Below are the code and all the weights of a small trained network. Each question names an input and a class and asks about switching units off, where a switched-off unit gives its printed mean instead of its output.

import numpy as np


def w(rows, s, z=0):
    codes = np.array(rows[::2]) - 128.0
    scale = np.full(codes.shape[1], s)
    scale[-1] = z or s
    return codes * scale


def f(y):
    return np.maximum(y, 0)


def log_softmax(a):
    a = a - a.max(-1, keepdims=True)
    return a - np.log(np.exp(a).sum(-1, keepdims=True))


def net(x, mask):
    res = np.array(x, float).reshape(1, 2) / 4 @ E
    y = f(res @ A[0][:, :-1].T + A[0][:, -1])
    res = res + np.where(mask, y, B[0][:, -1]) @ B[0][:, :-1]
    return log_softmax(res[-1] @ U[:, :-1].T + U[:, -1])


A, B = {}, {}
E = w([
[8,215,32,121],'x0',
[188,57,6,190],'x1',
],0.011)
A[0] = w([
[72,162,206,58,133],'n0',
[91,115,185,105,71],'n1',
[183,72,166,102,58],'n2',
[51,143,82,112,126],'n3',
[126,84,91,140,252],'n4',
[109,150,169,131,79],'n5',
[180,70,180,118,106],'n6',
[63,186,59,114,93],'n7',
[143,35,6,202,34],'n8',
[82,176,207,58,56],'n9',
[120,141,170,124,121],'n10',
[71,139,72,72,73],'n11',
],0.014,0.016)
B[0] = w([
[132,200,62,124,233],'n0',
[201,111,94,184,155],'n1',
[199,65,160,193,176],'n2',
[166,79,218,183,203],'n3',
[7,224,127,132,254],'n4',
[176,115,102,139,146],'n5',
[160,87,195,211,203],'n6',
[163,59,176,179,210],'n7',
[232,140,41,137,223],'n8',
[162,130,43,185,200],'n9',
[119,142,106,173,161],'n10',
[173,49,161,152,172],'n11',
],0.014,0.016)
U = w([
[156,160,5,151,84],'0',
[147,79,195,164,110],'1',
[42,231,149,134,253],'2',
[107,140,125,92,91],'3',
],0.021,0.014)

Each question gives the input, the list of numbers given to net, and the class t.
The units are the neurons (one row each of A and B). Each row of codes is followed by its name. A weight is (code - 128) times the scale printed after its matrix; where a second scale follows, it is the last column's (A, B and U).
mask holds one flag per neuron, in row order. A switched-off neuron (its flag False) gives its mean, the last column of its row in B, instead of its output. The means were averaged over made-up inputs and are rounded, as every weight is.
A unit's drop is (log p(t) with every unit on - log p(t) with that unit switched off) / (log p(t) with every unit on - log p(t) with every unit switched off).
The circuit of an input: a set's keep is (log p(t) with only the set's units on - log p(t) with every unit switched off) / (log p(t) with every unit on - log p(t) with every unit switched off). Starting from all 12 units, units are removed one at a time, each time the one whose removal leaves the highest keep (on an exact tie, the one counted first), for as long as the keep stays at least 0.8.
units of the circuit, in order: the units of the circuit, biggest drop first
unit that matters most: the unit with the biggest drop
top k neurons: the k neurons with the biggest drops, biggest first
drop of u: that unit's drop, to one decimal
input [8,6], class 1: units of the circuit, in order	(n3)
input [5,-5], class 0: top 2 neurons	(n0, n9)
input [-3,-1], class 2: units of the circuit, in order	(n7, n8)
input [8,-8], class 0: top 3 neurons	(n0, n9, n6)
input [3,-2], class 2: top 2 neurons	(n8, n6)
input [-4,-4], class 0: top 2 neurons	(n3, n7)
input [5,-3], class 1: top 2 neurons	(n3, n7)
input [6,5], class 1: top 3 neurons	(n3, n7, n0)
input [7,5], class 1: top 2 neurons	(n3, n7)
input [3,1], class 2: top 2 neurons	(n6, n2)
input [-3,0], class 2: top 2 neurons	(n7, n3)
input [3,-3], class 2: drop of n6	0.2
input [6,4], class 1: drop of n3	0.1
input [5,-6], class 0: unit that matters most	n0
input [-6,-8], class 0: drop of n0	0.1
